The rows lie along a hidden order. The number after each row says roughly how far along it the row is, from 0 to 30. A new part has a new order.
In the rows, zero is written as 128.
[104 126 142  45  93 113 163  89 141 144 177 108 171 214 116 163 113 236
  32 104 121 137 130 118  53 126 190 119 108 144 170 144 196  79 116 147
 180 141  86  82 110 158  51 167 127 105   1 204 148 159 134 117 131 154
 174 110 130 105 139  80  58 128 106 160 142 142 135 111  14] : 5
[123 130 146  78 128 124 137 140 131 133 127 128 116 136 137 139 167  12
 130 113 129  93 131 121 153 120 124 128 119 126 120 134 115 145 147 106
 165 134 132 144 130 144 152 122 122 138 112 122  97 149 183 158 124  89
 123 124 130 112 118 187 140 131 119 132  41 130 138 115 150] : 0
[144 128 133 146 129 118 109 109 147 124 155 137 145 128 116 130  81 181
 153 154 150 119 135 163 108 134 133 141 123 130 124 134 147 114 136 166
 171 133 112 101 105 146  97 153 116 132  78 124 176 126 107 129 140 143
 153 141 117 115 137 122 121 134 172 141 180 155 113 168  53] : 11
[144 130 120 164 136 126 115 129 132 123 134 144 127 113 105 113  99 158
 156 141 135 122 125 141 132 127 115 135 125 124 118 119 130 139 127 130
 121 149 116 117 104 119 114 133 127 149 131 120 155 117 119 117 136 129
 123 145 116 133 138 113 115 134 152 129 163 142 113 142 100] : 15
[110 135  81  41 143 130 127  94 123 136 182 140 144 172  96 122  65 124
 124 132 120 133 126  59  84 121 149 138 138 143 155 136 166 125 134  81
  93 105 127 117 106 154 108 140 124 177 104 177 177 170  75 127 157 123
 143 144 109 104 137 111  95 119 135 138 177 132 118 161 115] : 30
[114 134 102  16 140 128 154 115 116 158 146 107 134 210 138 148 143  96
  48 107 109 119 131  70 106 112 167 136 123 142 150 145 162 113 142  84
 123 132 127 138 124 192 161 135 118 142  52 193 123 201 190 144 133 106
 119 135 123 101 119 169  83 121  81 147  48 128 133 109 153] : 10
[135 133 134 130 133 121 120 129 131 124 146 136 119 112 120 115 120  72
 171 128 143 107 126 104 128 129 110 136 127 130 128 132 128 147 120 135
 167 133 142 140 111 138 132 136 124 155 128  96 134 117 153 134 137 124
 119 144 130 123 126 171 132 125 138 129 130 124 123 156 139] : 9
[168 125 158 255 131 120  77 149 160  85 132 166 102  44 144  95  75 120
 255 163 166  65 145 207 207 144  35 135 133 106  92 120  75 155 166 201
 203 136 131 117  98 149 114 144 128 123 152   1 172  35  99 134 121 158
 178 144 119 153 139 147 199 146 224 106 167 164 115 196  72] : 2
[138 125 150 163 140 122 126 133 138 129 108 133 123  87 124 102 129 103
 163 138 135 117 120 153 156 137 101 132 122 118 112 125 118 134 137 148
 155 124 129 130 126 122 107 127 126 107 137  95 124 104 142 136 111 137
 129 147 134 133 132 156 162 135 148 131 141 128 140 150  86] : 0

New part:
[129 128 130 130 131 150 129 135 148 152 185 143 131 134 124 127 182 126
 130 128 142 128 137 127] : 12
[129 128 130 131 132 152 130 137 149 151 182 141 129 136 122 128 181 126
 130 128 138 127 134 128] : 12
[129 127 130 131 131 157 126 131 126 128 161 143 137 163 148 140 232 126
 130 127 147 127 139 127] : 16
[128 128 128 129 128 129 128 128 128 126 124 129 129 124 130 127 128 128
 129 129 133 132 147 141] : 30
[129 128 130 133 132 156 126 130 124 124 138 124 126 135 116 127 187 125
 130 127 150 131 157 141] : 30
[129 128 131 132 132 156 126 130 125 127 154 137 134 162 157 147 219 127
 132 129 140 126 137 128] : 17
[129 128 129 129 129 139 127 128 127 127 133 130 131 149 161 156 246 137
 136 129 137 127 131 128] : 19
[129 128 134 136 144 208 138 139 138 128 140 125 126 132 120 127 189 124
 128 127 144 127 139 128] : 8
[136 132 131 130 130 143 127 130 126 127 137 125 127 130 126 129 157 126
 128 128 135 128 131 127] : 0
[129 128 131 131 132 154 126 131 129 133 171 147 136 157 143 134 193 125
 128 127 145 127 134 128] : 15
[138 137 152 138 135 150 128 129 127 127 136 127 127 129 122 127 166 127
 130 130 135 128 131 128] : 3
[129 127 130 130 131 143 127 129 126 126 136 123 127 134 126 128 161 125
 129 128 142 130 146 140] : 30
[141 137 144 134 133 145 127 129 128 126 133 125 127 133 122 126 163 125
 130 128 137 134 133 128] : 2
[129 128 130 131 132 149 127 129 124 125 136 124 127 135 123 127 177 125
 132 131 168 140 172 145] : 28
[129 127 130 131 131 152 126 130 125 124 140 123 127 130 123 132 212 133
 151 145 200 140 151 131] : 24
[129 127 130 131 131 151 126 130 125 124 137 124 126 138 135 147 255 145
 153 137 159 128 135 128] : 21
[129 128 130 130 129 146 127 129 127 125 140 121 126 129 123 129 187 130
 143 142 198 143 159 135] : 25
[128 127 130 129 130 145 127 129 126 125 134 129 130 150 162 158 254 137
 135 129 139 128 133 128] : 19
[129 127 131 130 133 155 126 131 132 138 184 149 135 150 135 130 199 124
 131 128 143 127 136 129] : 15
[129 129 131 129 131 146 127 130 132 137 177 150 137 151 142 130 163 127
 129 128 140 127 132 128] : 15
[136 136 153 141 140 162 128 130 125 125 134 126 126 132 123 129 177 126
 130 128 139 127 134 127] : 4
[140 134 136 130 132 145 127 129 128 126 133 127 127 129 124 126 151 126
 128 128 136 127 127 128] : 0
[141 136 140 132 132 143 127 129 126 127 134 124 128 132 123 127 159 126
 130 128 137 128 133 129] : 1
[129 129 130 131 131 148 128 131 136 141 178 153 135 150 132 129 169 126
 129 128 135 127 133 127] : 14
[129 128 128 127 129 140 127 130 133 137 166 152 136 154 145 134 156 125
 129 128 133 127 126 127] : 15
[141 138 147 135 133 151 127 129 126 127 132 125 127 130 123 127 171 125
 129 127 140 127 134 128] : 2
[136 137 157 140 140 160 128 130 126 126 137 124 127 127 123 129 159 126
 129 127 139 127 128 128] : 4
[128 128 129 130 130 145 127 131 133 138 173 151 136 151 137 131 166 126
 130 128 131 127 133 128] : 15
[129 127 125 130 130 144 126 130 124 127 141 125 128 139 145 153 255 146
 148 134 147 128 135 128] : 21
[128 127 130 129 130 141 127 129 127 125 135 126 127 132 127 128 173 127
 132 132 166 141 169 144] : 28
